Questions about the matrix below.
1) The entry in the top-left corner?
2) The bottom entry of the column that holds the largest entry?
3) The entry in the top-right corner?
4) The bottom-left entry?
5) The largest entry?
6) The third-last entry, reading row by row?
7) The entry just left of 11?
[[ 28 -12 -12   0  11 -24  45 -13]
 [ 19  15  37  26  17  17  33  44]]
1) 28
2) 33
3) -13
4) 19
5) 45
6) 17
7) 0

[[ -6  -4  -7 -10  12]
 [ 19  16 -11  -3  23]
 [ 13  17 -40   6   0]
 [-13 -14  -8 -11   2]
 [-11 -17  -2  32  26]
 [ -3  12 -30  24 -21]
 [-36  23 -17  -6 -22]
 [  6 -19 -16 -18 -14]
 [ 26 -21  45 -26  -3]]
Counting starts at 0.
Give the top entry of the column that holds the largest entry.
-7
The largest entry is 45
The entry in row 0 and column 1: -4
Give the entry directly above the smallest entry.
-11
Give the entry in the bottom-left corner.
26
The entry in row 0 and column 0 -> -6
Give the entry at row 1, column 0.
19
The entry in the top-right corner -> 12
The entry directly above -2 -> -8
Give the entry just left of the smallest entry.
17
The entry at the centre is -2
Give the entry in row 2 and column 0.
13
Give the entry in the bottom-right corner.
-3
Give the entry directly below the centre entry.
-30
Give the entry just right of -8.
-11
Give the entry just right of the largest entry.
-26
The entry directly below -22 -> -14
Give the entry just right of the smallest entry.
6
Give the entry directly above -36.
-3
The entry at row 1, column 1 is 16
Give the entry just right of -16.
-18
The entry directly above -22 is -21
The entry just left of the largest entry is -21

W =
[[ 11  18  23  -7   6 -19 -25  -7  22 -31  -3   2 -46   0 -17]
 [  7  -8  25 -22 -38  33 -11  36 -14  17 -27 -28  -6 -10 -36]
 [  7  -8  18 -17 -40  32   1  34 -16  31 -23 -16  17  -2 -29]
 [  9  -3  31 -24 -39  31 -16  36 -10  12 -30 -29 -15 -10 -41]
 [ -5 -10   7 -14 -14  22  -9  18 -14   0 -14 -31 -14 -18 -14]
 [ 13  -3  32 -23 -49  33  -6  39 -10  28 -31 -18   7  -1 -42]
 [  2  -4  18 -17 -18  17 -15  20  -6  -1 -18 -25 -22 -13 -23]
 [ -2   9   1   2  23 -20 -15 -17  14 -32   8   0 -35  -6   5]
 [  5  -9  17 -18 -39  33   0  34 -16  28 -23 -20  14  -5 -29]]
Indices start at 0.
Read off the entry at row 2, column 1.
Answer: -8
Read off the entry in the top-left corner.
Answer: 11
Read off the centre entry.
Answer: 18
The entry in row 1 and column 0 -> 7
The bottom-left entry -> 5
The entry directly above -41: -29
The entry in row 2 and column 2 is 18
Read off the bottom-right entry.
Answer: -29
The top entry of the column that holds the smallest entry is 6
Read off the entry in row 0 and column 1.
Answer: 18
The entry just right of the largest entry: -10
The top-right entry -> -17
Read off the entry just left of the smallest entry.
Answer: -23
Read off the entry at row 1, column 1.
Answer: -8
Read off the entry in row 0 and column 2.
Answer: 23
Read off the entry at row 2, column 0.
Answer: 7
Read off the entry just left of -46.
Answer: 2
Read off the entry directly above the centre entry.
Answer: 36
Read off the largest entry.
Answer: 39
The entry directly below the largest entry: 20
The entry directly below -41 is -14
Read off the minimum.
Answer: -49
The entry directly above the smallest entry: -14

Read these off the grid that follows. Counting starts at 0.
1) Read off the entry in row 0 and column 1.
2) Read off the entry at row 0, column 0.
3) Read off the entry at row 2, column 0.
4) Read off the entry at row 0, column 2.
5) Read off the entry in row 2 and column 1.
6) Read off the entry directly below the smallest entry.
7) Read off the entry in the top-right corner.
8) Read off the entry directly above the smallest entry.
[[ 24  14  25  24  24  20  24  24  23 -14 -19  23 -24  19]
 [ 23  16  23  23  23  19  23  23  24 -17 -19  22 -23  19]
 [-21 -20 -20 -22 -20 -16 -21 -20 -22  23  24 -20  26 -21]
 [ 22  19  23  23  23  18  22  22  23 -18 -17  21 -22  21]
 [  1  -2  -2  -1  -4  -1   0   0  -6   5  -4   0   1   2]
 [  3   4   3   3   2   2   3   3   3  -7  -6   3  -6   4]
 [ -3  -2  -3  -3  -3  -3  -3  -3  -2  -1  -1  -3  -1  -2]
 [-18 -23 -15 -19 -15 -14 -18 -16 -16  17  20 -17  17 -22]
 [-31 -16 -33 -33 -33 -29 -31 -33 -34  30  26 -32  38 -20]
 [ 22  20  21  24  21  17  23  22  23 -21 -19  23 -22  20]]
1) 14
2) 24
3) -21
4) 25
5) -20
6) 23
7) 19
8) -16

arr =
[[ -1.3   1.7 -22.9 -22.0   9.5 -21.3  -5.4  -9.3  -5.6   4.6  18.2]
 [ -5.5  -5.8  -5.9  -6.3  -5.9  -6.1  -6.3  -6.3  -6.3  -5.7  -6.6]]
Find the third smallest entry.
A: -21.3
Find the entry directly below 1.7.
A: -5.8
The bottom entry of the column that holds the largest entry is -6.6
The 4th entry in reading order is -22.0
Find the entry directly below the smallest entry.
A: -5.9
The top entry of the column that holds the smallest entry is -22.9
Find the entry directly below -1.3.
A: -5.5
Find the entry in the top-left corner.
A: -1.3
Find the entry just right of 4.6.
A: 18.2
The third largest entry -> 4.6
The entry just left of 4.6: -5.6
Find the second entry on the diagonal from the top-right corner.
A: -5.7
Find the second entry, reading row by row.
A: 1.7
The fifth-last entry, reading row by row: -6.3
The 4th-last entry, reading row by row: -6.3

Read these off the row that follows.
1) What is the entry just left of 236?
2) What is the entry just left of 406?
3) What is the entry just left of 89?
(-42, 120, -578, -214, 229, 355, -801, 406, 204, 236, 699, 89)
1) 204
2) -801
3) 699

[[ -4  -8  -5  -8  -8  -4  -8  -4  -8  -7  -7  -4  -4]
 [  3 -10   2 -10 -11   3 -11   1 -11 -11 -10   4   2]
 [ -8  -6  -7  -6  -5  -8  -6  -6  -5  -6  -5  -9  -7]
 [  4 -16  -1 -16 -17   2 -17   3 -16 -15 -14   4   3]
 [ -1  -5   0  -5  -5  -1  -5  -1  -6  -5  -4  -1  -1]
 [-15  -6 -19  -6  -7 -16  -8 -15  -5  -5  -4 -16 -15]
 [ 34 -36  31 -37 -38  33 -37  31 -36 -37 -38  33  32]
 [ 34 -28  31 -29 -28  33 -29  32 -27 -29 -30  32  33]
 [ -3  -8  -6  -8  -9  -4  -9  -4  -8  -7  -6  -3  -3]
 [  9 -13   7 -12 -12   8 -13   9 -11 -11 -12   6  10]]
Rows and columns are numbered from 0.
Give the entry in row 0 and column 0.
-4
The entry at row 1, column 0: 3
Give the entry at row 1, column 2.
2
Give the entry in the bottom-left corner.
9
The entry in row 0 and column 2: -5
Give the entry in the top-right corner.
-4
The entry in row 2 and column 2 -> -7
Give the entry at row 0, column 1.
-8
The entry at row 1, column 1 -> -10
The entry just left of 7: -13
Give the entry in row 2 and column 1.
-6
Give the entry in row 2 and column 0.
-8
The bottom-right entry -> 10
